Here is a tiny trained network, its code and every weight. The questions are about switching its units off for an input and a class, where a switched-off unit gives its printed mean instead of its output.

import numpy as np


def w(rows, s, z=0):
    codes = np.array(rows[::2]) - 128.0
    scale = np.full(codes.shape[1], s)
    scale[-1] = z or s
    return codes * scale


def norm(h):
    return h / np.sqrt((h * h).mean(-1, keepdims=True) + 1e-5)


def f(y):
    return np.maximum(y, 0)


def log_softmax(a):
    a = a - a.max(-1, keepdims=True)
    return a - np.log(np.exp(a).sum(-1, keepdims=True))


def net(x, mask):
    res = np.array(x, float).reshape(1, 5) / 4 @ E
    u = 0
    for l in range(3):
        y = f(norm(res) @ A[l][:, :-1].T + A[l][:, -1])
        res = res + np.where(mask[u : u + 9], y, B[l][:, -1]) @ B[l][:, :-1]
        u += 9
    return log_softmax(norm(res)[-1] @ U[:, :-1].T + U[:, -1])


A, B = {}, {}
E = w([
[115,177,101,89,110],'x0',
[54,162,71,190,38],'x1',
[161,1,177,99,7],'x2',
[213,149,71,99,33],'x3',
[177,65,33,107,154],'x4',
],0.00091)
A[0] = w([
[118,186,9,142,223,220],'L0N0',
[153,135,252,128,191,96],'L0N1',
[42,98,24,120,116,98],'L0N2',
[136,63,21,101,187,108],'L0N3',
[125,17,126,136,111,1],'L0N4',
[67,116,79,87,144,228],'L0N5',
[31,158,167,194,128,39],'L0N6',
[135,111,207,188,170,98],'L0N7',
[95,232,90,152,51,33],'L0N8',
],0.0025,0.00076)
B[0] = w([
[138,92,60,110,62,251],'L0N0',
[53,74,95,99,174,195],'L0N1',
[57,155,156,157,198,174],'L0N2',
[148,208,133,222,88,191],'L0N3',
[102,143,92,170,104,164],'L0N4',
[120,82,210,130,156,178],'L0N5',
[224,144,161,161,61,187],'L0N6',
[29,5,115,194,111,171],'L0N7',
[108,212,159,130,232,183],'L0N8',
],0.0023,0.0022)
A[1] = w([
[247,182,74,112,165,1],'L1N0',
[71,158,167,116,124,50],'L1N1',
[70,155,187,176,199,40],'L1N2',
[149,71,132,103,170,68],'L1N3',
[177,158,78,164,167,199],'L1N4',
[121,53,96,168,143,142],'L1N5',
[113,131,222,110,156,115],'L1N6',
[77,140,72,111,113,175],'L1N7',
[97,165,140,134,4,184],'L1N8',
],0.0028,0.00077)
B[1] = w([
[122,51,114,129,4,219],'L1N0',
[93,109,192,115,56,174],'L1N1',
[168,47,139,79,62,244],'L1N2',
[81,214,193,77,193,177],'L1N3',
[160,112,34,101,60,244],'L1N4',
[96,167,89,165,163,227],'L1N5',
[93,145,6,97,35,193],'L1N6',
[139,118,179,144,146,200],'L1N7',
[197,87,120,137,225,252],'L1N8',
],0.0023,0.0014)
A[2] = w([
[46,146,87,136,72,82],'L2N0',
[103,143,51,199,167,254],'L2N1',
[139,181,198,102,66,219],'L2N2',
[141,230,252,205,85,11],'L2N3',
[149,207,85,51,135,105],'L2N4',
[33,174,179,142,152,187],'L2N5',
[129,228,97,154,35,173],'L2N6',
[131,34,151,69,110,93],'L2N7',
[136,134,166,147,29,94],'L2N8',
],0.0025,0.00086)
B[2] = w([
[103,195,170,81,106,188],'L2N0',
[124,128,181,58,101,254],'L2N1',
[116,254,199,123,155,187],'L2N2',
[162,123,178,172,194,176],'L2N3',
[83,51,80,217,112,177],'L2N4',
[220,79,150,131,71,209],'L2N5',
[105,131,93,192,207,232],'L2N6',
[109,202,82,129,107,203],'L2N7',
[160,135,81,100,203,186],'L2N8',
],0.0029,0.0018)
U = w([
[77,40,118,45,254,128],'0',
[248,46,4,142,30,153],'1',
[252,174,175,53,95,88],'2',
[168,243,241,236,186,140],'3',
[45,20,215,201,53,157],'4',
[169,128,148,129,157,2],'5',
[55,235,20,191,134,143],'6',
[81,176,197,28,55,117],'7',
],0.0076,0.0094)

Each question gives the input, the list of numbers given to net, and the class t.
The units are the neurons (one row each of A and B). Each row of codes is followed by its name. A weight is (code - 128) times the scale printed after its matrix; where a second scale follows, it is the last column's (A, B and U).
mask holds one flag per neuron, layer by layer. A switched-off neuron (its flag False) gives its mean, the last column of its row in B, instead of its output. The means were averaged over made-up inputs and are rounded, as every weight is.
A unit's drop is (log p(t) with every unit on - log p(t) with that unit switched off) / (log p(t) with every unit on - log p(t) with every unit switched off).
The circuit of an input: a set's keep is (log p(t) with only the set's units on - log p(t) with every unit switched off) / (log p(t) with every unit on - log p(t) with every unit switched off). Starting from the 12 units with the biggest drops (on a tie, the unit counted first), units are removed one at a time, each time the one whose removal leaves the highest keep (on an exact tie, the one counted first), for as long as the keep stays at least 0.8.
units of the circuit, in order: the units of the circuit, biggest drop first
top k neurons: the k neurons with the biggest drops, biggest first
k most important neurons of layer l: the k neurons of layer l with the biggest drops, biggest first
input [1,-4,-5,7,-2], class 1: units of the circuit, in order	[L1N0]
input [3,-6,-5,8,-5], class 6: units of the circuit, in order	[L2N5; L2N4]
input [2,-5,5,5,0], class 2: units of the circuit, in order	[L0N0; L2N2; L0N7]
input [-8,-2,-3,2,-8], class 4: 2 most important neurons of layer 0	[L0N7; L0N1]
input [-1,5,-1,-5,-4], class 3: units of the circuit, in order	[L0N6; L2N3]
input [7,-4,-8,-8,-4], class 7: 4 most important neurons of layer 2	[L2N6; L2N5; L2N8; L2N3]
input [1,-7,-7,-3,-6], class 4: top 2 neurons	[L1N8; L2N8]
input [7,-8,-1,-4,-8], class 4: units of the circuit, in order	[L0N7; L1N1]
input [6,6,-5,-8,0], class 7: units of the circuit, in order	[L2N0; L1N2; L2N1]
input [-1,5,-8,-7,1], class 4: 3 most important neurons of layer 0	[L0N5; L0N3; L0N2]
input [-3,-5,-5,5,-7], class 6: 2 most important neurons of layer 2	[L2N1; L2N4]
input [1,-3,-1,0,-4], class 4: top 2 neurons	[L0N1; L0N7]
input [0,-1,-8,1,4], class 1: 2 most important neurons of layer 1	[L1N4; L1N0]
input [8,4,2,-7,3], class 7: most important neuron of layer 0	[L0N2]
input [-1,-4,-8,-2,1], class 0: 2 most important neurons of layer 2	[L2N1; L2N7]
input [-2,-7,6,1,-2], class 7: 3 most important neurons of layer 1	[L1N3; L1N8; L1N6]
input [2,4,-5,-6,3], class 7: 2 most important neurons of layer 2	[L2N1; L2N0]
input [-1,-2,5,5,-7], class 2: top 2 neurons	[L1N8; L0N3]
input [6,0,6,-7,7], class 4: top 2 neurons	[L0N3; L0N4]
input [4,8,-1,-3,2], class 3: 4 most important neurons of layer 0	[L0N6; L0N8; L0N1; L0N7]
